Below are the code and all the weights of a small trained network. Each question names an input and a target symbol and asks about switching units off, where a switched-off unit gives its printed mean instead of its output.

import numpy as np


def w(rows, s, z=0):
    codes = np.array(rows[::2]) - 128.0
    scale = np.full(codes.shape[1], s)
    scale[-1] = z or s
    return codes * scale


def f(y):
    return y / 2 * (1 + np.tanh(0.7978845608 * (y + 0.044715 * y**3)))


def softmax(a):
    e = np.exp(a - a.max(-1, keepdims=True))
    return e / e.sum(-1, keepdims=True)


def log_softmax(a):
    a = a - a.max(-1, keepdims=True)
    return a - np.log(np.exp(a).sum(-1, keepdims=True))


def net(x, mask):
    ids = ['γδεθπσψ'.index(c) for c in x.split()]
    T = len(ids)
    res = E[ids] + P[:T]
    u = 0
    for l in range(2):
        r = res
        for j in range(2):
            rows = slice(3 * j, 3 * j + 3)
            q, k, v = (r @ M[l][rows].T for M in (Q, K, V))
            z = softmax(np.where(np.tri(T) > 0, q @ k.T / 3**0.5, -1e9)) @ v
            o = O[l][rows]
            res = res + np.where(mask[u + j], z, o[:, -1]) @ o[:, :-1]
        u += 2
        y = f(res @ A[l][:, :-1].T + A[l][:, -1])
        res = res + np.where(mask[u : u + 8], y, B[l][:, -1]) @ B[l][:, :-1]
        u += 8
    return log_softmax(res[-1] @ U[:, :-1].T + U[:, -1])


Q, K, V, O, A, B = {}, {}, {}, {}, {}, {}
E = w([
[249,48,139],'γ',
[71,57,28],'δ',
[120,114,85],'ε',
[83,207,201],'θ',
[14,128,127],'π',
[71,96,161],'σ',
[134,212,71],'ψ',
],0.013)
P = w([
[135,216,203],'0',
[102,195,47],'1',
[98,215,73],'2',
[53,250,82],'3',
[155,98,220],'4',
[127,151,162],'5',
[79,216,98],'6',
],0.0021)
Q[0] = w([
[159,50,70],'0.h1',
[177,185,100],'0.h1',
[183,167,191],'0.h1',
[45,68,136],'0.h2',
[253,97,121],'0.h2',
[250,91,87],'0.h2',
],0.0072)
K[0] = w([
[253,66,45],'0.h1',
[46,207,116],'0.h1',
[146,132,198],'0.h1',
[61,188,137],'0.h2',
[33,78,78],'0.h2',
[201,171,143],'0.h2',
],0.0059)
V[0] = w([
[23,184,207],'0.h1',
[134,96,9],'0.h1',
[190,1,138],'0.h1',
[55,118,197],'0.h2',
[115,70,8],'0.h2',
[230,184,222],'0.h2',
],0.0053)
O[0] = w([
[71,217,180,200],'0.h1',
[119,39,121,177],'0.h1',
[144,73,155,6],'0.h1',
[156,90,92,148],'0.h2',
[140,86,166,173],'0.h2',
[253,197,98,20],'0.h2',
],0.0058,0.0017)
A[0] = w([
[123,85,62,166],'0.n1',
[113,56,92,254],'0.n2',
[58,160,171,139],'0.n3',
[127,41,1,190],'0.n4',
[110,65,26,142],'0.n5',
[167,113,163,117],'0.n6',
[3,11,135,133],'0.n7',
[217,130,167,85],'0.n8',
],0.0073,0.0028)
B[0] = w([
[82,164,194,169],'0.n1',
[8,100,114,209],'0.n2',
[142,172,125,198],'0.n3',
[6,117,191,222],'0.n4',
[53,84,173,188],'0.n5',
[150,105,152,119],'0.n6',
[125,116,16,253],'0.n7',
[137,2,114,127],'0.n8',
],0.0056,0.0047)
Q[1] = w([
[104,119,119],'1.h1',
[54,97,59],'1.h1',
[163,113,60],'1.h1',
[2,149,160],'1.h2',
[144,174,117],'1.h2',
[51,195,134],'1.h2',
],0.0076)
K[1] = w([
[112,151,128],'1.h1',
[126,135,53],'1.h1',
[31,164,2],'1.h1',
[227,220,209],'1.h2',
[26,129,129],'1.h2',
[152,239,196],'1.h2',
],0.0057)
V[1] = w([
[29,101,141],'1.h1',
[108,130,35],'1.h1',
[31,149,135],'1.h1',
[90,89,1],'1.h2',
[217,69,136],'1.h2',
[162,163,160],'1.h2',
],0.0077)
O[1] = w([
[172,106,110,249],'1.h1',
[176,119,57,186],'1.h1',
[205,132,153,255],'1.h1',
[118,126,2,140],'1.h2',
[93,49,88,16],'1.h2',
[129,134,166,125],'1.h2',
],0.0063,0.0067)
A[1] = w([
[127,59,179,71],'1.n1',
[184,207,80,252],'1.n2',
[82,175,180,122],'1.n3',
[23,185,195,37],'1.n4',
[135,169,202,139],'1.n5',
[104,125,79,194],'1.n6',
[225,2,177,222],'1.n7',
[188,91,56,85],'1.n8',
],0.009,0.0032)
B[1] = w([
[155,126,93,146],'1.n1',
[254,166,105,254],'1.n2',
[121,100,167,181],'1.n3',
[138,58,153,193],'1.n4',
[136,55,203,182],'1.n5',
[102,128,125,183],'1.n6',
[156,124,80,190],'1.n7',
[95,34,123,164],'1.n8',
],0.0072,0.0074)
U = w([
[207,45,67,67],'γ',
[2,59,116,25],'δ',
[66,193,100,213],'ε',
[163,105,185,37],'θ',
[107,141,76,160],'π',
[102,167,103,251],'σ',
[225,215,46,96],'ψ',
],0.0079,0.0027)

Each question gives the input, a string of symbols that net reads in full, and the target symbol t.
The units are the heads (3 rows each of Q, K, V and O) and the neurons (one row each of A and B). Each row of codes is followed by its name. A weight is (code - 128) times the scale printed after its matrix; where a second scale follows, it is the last column's (O, A, B and U).
mask holds one flag per unit, layer by layer, with each layer's heads first. A switched-off unit (its flag False) gives its mean, the last column of its rows in O or B, instead of its output. The means were averaged over made-up inputs and are rounded, as every weight is.
A unit's drop is (log p(t) with every unit on - log p(t) with that unit switched off) / (log p(t) with every unit on - log p(t) with every unit switched off).
The circuit of an input: a set's keep is (log p(t) with only the set's units on - log p(t) with every unit switched off) / (log p(t) with every unit on - log p(t) with every unit switched off). Starting from the 12 units with the biggest drops (on a tie, the unit counted first), units are removed one at a time, each time the one whose removal leaves the highest keep (on an exact tie, the one counted first), for as long as the keep stays at least 0.8.
units of the circuit, in order: the units of the circuit, biggest drop first
k most important neurons: the k neurons with the biggest drops, biggest first
top k neurons in layer l: the k neurons of layer l with the biggest drops, biggest first
heads that matter: for each layer, one digit per head in row order, 1 if its drop is at least 0.15 and else 0, layers parted by /
drop when u is switched off: that unit's drop, to one decimal
input γ γ γ γ σ σ σ, target δ: heads that matter	00 / 11
input ψ γ γ π ψ σ θ, target θ: 3 most important neurons	[0.n7 1.n5 1.n4]
input δ δ ψ σ π, target γ: 3 most important neurons	[0.n7 0.n4 1.n8]
input γ δ σ, target δ: 2 most important neurons	[1.n2 0.n8]
input π π σ, target ψ: heads that matter	10 / 11
input γ δ π, target δ: units of the circuit, in order	[1.h2 1.n2]
input θ γ σ, target θ: most important neuron	[0.n7]
input δ δ γ γ π, target γ: units of the circuit, in order	[1.h1 0.n7 0.h1 0.h2]
input δ δ γ σ, target γ: 2 most important neurons	[0.n7 0.n4]
input θ ε σ θ π ψ δ, target δ: units of the circuit, in order	[0.n4 1.n2]
input γ θ θ δ π, target θ: units of the circuit, in order	[1.h2 0.h1 1.n4]
input γ γ θ ε, target δ: 2 most important neurons	[1.n2 0.n7]
input δ π σ, target γ: 3 most important neurons	[0.n7 1.n8 0.n4]
input θ δ ε σ, target θ: most important neuron	[1.n5]
input θ π ε, target θ: 2 most important neurons	[0.n7 1.n5]
input ψ θ σ δ, target δ: top 2 neurons in layer 0	[0.n4 0.n5]
input δ ε σ θ ψ θ θ, target θ: drop when 1.n1 is switched off	0.0
input θ θ σ π, target θ: drop when 1.n4 is switched off	0.2
input γ σ ε, target δ: drop when 0.h1 is switched off	0.2
input ε σ θ θ δ γ ε, target θ: drop when 1.n5 is switched off	0.1
